Below are the code and all the weights of a small trained network. Each question names an input and a target symbol and asks about switching units off, where a switched-off unit gives its printed mean instead of its output.

import numpy as np


def w(rows, s, z=0):
    codes = np.array(rows[::2]) - 128.0
    scale = np.full(codes.shape[1], s)
    scale[-1] = z or s
    return codes * scale


def f(y):
    return y / 2 * (1 + np.tanh(0.7978845608 * (y + 0.044715 * y**3)))


def softmax(a):
    e = np.exp(a - a.max(-1, keepdims=True))
    return e / e.sum(-1, keepdims=True)


def log_softmax(a):
    a = a - a.max(-1, keepdims=True)
    return a - np.log(np.exp(a).sum(-1, keepdims=True))


def net(x, mask):
    ids = ['Σαγδεηξπφψ'.index(c) for c in x.split()]
    T = len(ids)
    res = E[ids] + P[:T]
    u = 0
    for l in range(3):
        q, k, v = (res @ M[l].T for M in (Q, K, V))
        z = softmax(np.where(np.tri(T) > 0, q @ k.T / 2**0.5, -1e9)) @ v
        res = res + np.where(mask[u], z, O[l][:, -1]) @ O[l][:, :-1]
        u += 1
        y = f(res @ A[l][:, :-1].T + A[l][:, -1])
        res = res + np.where(mask[u : u + 4], y, B[l][:, -1]) @ B[l][:, :-1]
        u += 4
    return log_softmax(res[-1] @ U[:, :-1].T + U[:, -1])


Q, K, V, O, A, B = {}, {}, {}, {}, {}, {}
E = w([
[42,66,246,150,227,115,200,156,163,195,154,34],'Σ',
[8,139,162,83,232,49,231,181,40,77,161,203],'α',
[232,77,12,175,50,183,189,159,10,115,210,239],'γ',
[61,207,143,133,178,150,27,155,230,169,138,46],'δ',
[42,126,46,24,19,173,212,25,165,73,212,219],'ε',
[176,12,197,221,142,229,115,157,64,172,220,126],'η',
[244,127,39,243,105,165,2,42,185,232,51,51],'ξ',
[83,82,91,247,46,20,181,246,77,236,56,229],'π',
[40,27,98,136,50,71,94,12,216,201,29,201],'φ',
[106,227,61,71,216,219,76,213,153,52,228,151],'ψ',
],0.0053)
P = w([
[122,32,97,203,77,211,128,219,53,84,51,59],'0',
[35,177,210,198,60,220,48,65,48,133,244,151],'1',
[186,9,53,100,69,5,50,204,184,6,174,163],'2',
[125,102,136,135,119,236,166,193,31,148,23,55],'3',
[42,189,125,232,131,192,103,56,76,192,211,173],'4',
[197,23,72,74,138,10,80,199,204,15,194,135],'5',
[134,132,171,108,146,221,180,191,47,152,23,62],'6',
[25,189,64,234,166,200,158,45,123,231,171,219],'7',
[214,60,100,55,179,8,106,210,225,14,198,130],'8',
[153,157,203,71,172,212,188,196,79,166,26,70],'9',
[14,184,25,243,212,216,190,34,179,253,167,251],'10',
[240,97,131,15,209,20,119,230,248,52,229,86],'11',
[179,179,232,39,212,200,195,203,114,170,18,70],'12',
[28,225,130,147,212,195,128,111,160,229,201,205],'13',
],0.0052)
Q[0] = w([
[248,3,161,20,12,12,156,213,199,10,32,50],'0.h0',
[211,11,61,76,35,5,74,195,221,15,166,140],'0.h0',
],0.0049)
K[0] = w([
[188,11,6,241,18,200,175,13,23,210,120,253],'0.h0',
[71,76,6,245,48,166,93,6,149,241,205,248],'0.h0',
],0.0051)
V[0] = w([
[170,104,253,42,206,144,191,221,135,45,164,30],'0.h0',
[168,10,74,255,48,226,219,13,88,228,215,250],'0.h0',
],0.0048)
O[0] = w([
[180,185,203,195,189,173,219,3,108,117,31,141,179],'0.h0',
[121,21,219,118,90,137,17,237,228,38,169,206,250],'0.h0',
],0.0038,0.0017)
A[0] = w([
[37,241,117,62,225,156,228,201,87,68,33,58,189],'0.n0',
[7,142,182,238,148,136,127,189,183,230,7,77,218],'0.n1',
[12,78,238,196,238,243,245,202,5,210,189,180,215],'0.n2',
[7,235,101,235,235,253,48,83,153,248,225,200,255],'0.n3',
],0.005,0.0048)
B[0] = w([
[12,157,134,51,169,147,53,253,111,120,159,118,182],'0.n0',
[44,140,221,173,98,79,80,174,172,245,44,79,204],'0.n1',
[64,33,155,147,191,153,228,176,74,225,213,143,254],'0.n2',
[74,179,63,181,194,209,112,115,204,242,220,191,249],'0.n3',
],0.0049,0.0093)
Q[1] = w([
[149,168,178,108,59,236,204,98,55,123,58,49],'1.h0',
[184,1,116,53,94,104,80,130,233,73,180,79],'1.h0',
],0.0047)
K[1] = w([
[250,22,209,78,7,37,1,218,42,7,130,31],'1.h0',
[147,77,42,196,115,115,167,129,191,133,106,199],'1.h0',
],0.005)
V[1] = w([
[42,51,213,174,255,230,96,192,93,254,240,44],'1.h0',
[28,228,191,30,166,204,141,27,208,84,197,80],'1.h0',
],0.0045)
O[1] = w([
[85,189,115,185,136,117,169,149,145,46,79,139,252],'1.h0',
[117,146,34,200,192,34,114,3,139,55,204,171,148],'1.h0',
],0.0049,0.035)
A[1] = w([
[201,155,183,201,139,212,151,204,17,169,21,83,214],'1.n0',
[90,5,227,114,199,133,121,74,159,246,70,2,252],'1.n1',
[100,201,97,203,107,5,146,16,165,76,85,137,126],'1.n2',
[86,146,40,162,200,159,234,46,91,74,245,226,166],'1.n3',
],0.005,0.0026)
B[1] = w([
[245,79,187,200,195,52,47,57,81,176,141,192,163],'1.n0',
[183,165,241,173,110,128,244,115,142,2,46,95,153],'1.n1',
[104,66,162,182,159,86,198,6,117,175,186,72,200],'1.n2',
[139,148,31,156,145,116,151,100,87,101,67,237,255],'1.n3',
],0.0049,0.019)
Q[2] = w([
[247,15,210,95,78,70,84,232,235,3,247,43],'2.h0',
[61,114,74,222,198,52,141,141,220,58,226,190],'2.h0',
],0.0047)
K[2] = w([
[110,97,88,224,2,196,137,72,66,180,92,156],'2.h0',
[113,190,89,117,252,85,211,99,238,221,94,179],'2.h0',
],0.0038)
V[2] = w([
[146,169,179,181,94,178,64,17,255,204,172,25],'2.h0',
[244,243,66,145,140,237,38,104,144,82,75,149],'2.h0',
],0.005)
O[2] = w([
[135,244,203,231,30,85,200,155,152,156,245,154,2],'2.h0',
[250,250,76,226,14,214,2,85,115,198,39,202,71],'2.h0',
],0.0051,0.011)
A[2] = w([
[108,17,86,47,172,74,108,150,68,94,246,71,220],'2.n0',
[56,209,206,181,156,242,89,211,185,221,130,15,1],'2.n1',
[113,19,95,96,218,46,72,98,33,159,37,138,1],'2.n2',
[110,84,133,73,144,73,193,144,98,3,3,11,13],'2.n3',
],0.005,0.0034)
B[2] = w([
[179,122,37,26,167,108,151,155,44,230,231,49,183],'2.n0',
[218,172,7,97,172,31,117,131,216,238,179,11,151],'2.n1',
[170,181,210,89,191,42,8,153,96,160,189,234,248],'2.n2',
[6,247,111,188,1,243,111,59,25,185,106,23,227],'2.n3',
],0.0052,0.013)
U = w([
[106,231,97,209,42,175,237,58,24,202,221,48,29],'Σ',
[125,236,82,113,90,119,8,88,43,230,246,94,32],'α',
[206,6,85,40,227,11,49,90,157,201,202,164,119],'γ',
[140,121,45,63,162,9,172,245,231,195,203,70,171],'δ',
[50,76,5,21,52,253,227,220,133,192,110,102,253],'ε',
[163,12,243,181,226,78,244,49,139,11,194,118,89],'η',
[251,187,96,194,121,108,44,22,83,160,6,147,119],'ξ',
[49,223,251,141,28,8,51,214,151,134,161,235,153],'π',
[18,128,138,143,13,240,107,46,124,27,3,126,171],'φ',
[58,97,91,100,171,243,12,243,217,70,50,154,102],'ψ',
],0.0051,0.0049)

Each question gives the input, a string of symbols that net reads in full, and the target symbol t.
The units are the heads (2 rows each of Q, K, V and O) and the neurons (one row each of A and B). Each row of codes is followed by its name. A weight is (code - 128) times the scale printed after its matrix; where a second scale follows, it is the last column's (O, A, B and U).
mask holds one flag per unit, layer by layer, with each layer's heads first. A switched-off unit (its flag False) gives its mean, the last column of its rows in O or B, instead of its output. The means were averaged over made-up inputs and are rounded, as every weight is.
A unit's drop is (log p(t) with every unit on - log p(t) with that unit switched off) / (log p(t) with every unit on - log p(t) with every unit switched off).
The circuit of an input: a set's keep is (log p(t) with only the set's units on - log p(t) with every unit switched off) / (log p(t) with every unit on - log p(t) with every unit switched off). Starting from the 12 units with the biggest drops (on a tie, the unit counted first), units are removed one at a time, each time the one whose removal leaves the highest keep (on an exact tie, the one counted first), for as long as the keep stays at least 0.8.
units of the circuit, in order: the units of the circuit, biggest drop first
most important unit: the unit with the biggest drop
top k neurons: the k neurons with the biggest drops, biggest first
top k neurons in layer l: the k neurons of layer l with the biggest drops, biggest first
input η π φ δ η π, target φ: units of the circuit, in order : [0.n2, 0.n3, 1.h0, 2.n3]
input α π φ η ε π η η δ π η ψ γ π, target ξ: units of the circuit, in order : [2.h0, 0.n1, 0.h0]
input φ γ ψ ψ ψ π Σ Σ, target η: most important unit : 0.n2
input Σ ξ γ γ η π ξ ε ε δ Σ α, target Σ: top 2 neurons : [2.n3, 1.n2]
input π Σ φ ψ ε ε, target γ: units of the circuit, in order : [1.h0, 2.n3]
input Σ δ ε Σ α π ψ π ψ γ Σ η ψ, target ψ: top 3 neurons : [1.n3, 0.n0, 1.n2]
input π α φ φ δ φ δ Σ π α, target α: top 3 neurons : [2.n3, 2.n2, 0.n0]
input η γ γ δ Σ η α γ α δ ξ α δ, target δ: top 3 neurons : [0.n0, 1.n3, 2.n1]
input ξ φ ψ ε ξ δ Σ, target Σ: top 4 neurons : [1.n1, 1.n3, 2.n3, 2.n1]
input δ φ γ π ψ η ξ η η η ε η η φ, target ξ: units of the circuit, in order : [1.n3, 2.h0, 0.n3, 1.h0]
input ψ φ ψ δ η Σ α δ ψ ε ξ ψ, target π: units of the circuit, in order : [2.h0, 0.h0]
input ε η φ δ α α ε α Σ γ ε, target η: units of the circuit, in order : [1.n2, 2.n3, 0.h0]
input Σ π η η δ η φ ψ, target ξ: units of the circuit, in order : [1.n3, 0.n3, 2.h0, 1.h0]
input γ η η η α, target γ: units of the circuit, in order : [2.h0, 2.n2, 1.n3, 0.n2]
input δ η φ α γ π ξ δ π η φ ψ ε δ, target Σ: top 4 neurons : [1.n2, 0.n3, 0.n0, 0.n1]
input Σ ε φ ψ δ η ψ α α Σ φ, target η: most important unit : 0.h0
input δ α α γ Σ γ ψ γ η φ ε Σ, target γ: top 4 neurons : [1.n3, 1.n1, 0.n1, 2.n0]
input π Σ η, target Σ: top 2 neurons in layer 2 : [2.n3, 2.n0]
input Σ ε η π Σ Σ ψ η, target ξ: top 3 neurons in layer 0 : [0.n0, 0.n3, 0.n1]
input Σ γ ξ δ δ η π ε δ δ π, target Σ: most important unit : 2.h0
input δ δ δ Σ η ψ, target φ: top 3 neurons : [0.n2, 0.n3, 1.n3]
input ψ η Σ φ η ψ γ ε Σ δ ψ φ φ α, target γ: top 3 neurons in layer 0 : [0.n0, 0.n3, 0.n2]
input ε δ ψ γ ε Σ ψ π Σ ξ η π, target φ: top 2 neurons in layer 1 : [1.n3, 1.n0]
input φ δ ε φ, target φ: top 3 neurons : [0.n3, 1.n1, 2.n2]
input γ α π φ ψ η ε Σ ξ, target Σ: top 3 neurons : [2.n3, 0.n2, 1.n2]
input φ π Σ π, target π: top 2 neurons : [1.n0, 1.n2]
input η η ψ ξ ψ π η, target η: most important unit : 1.h0
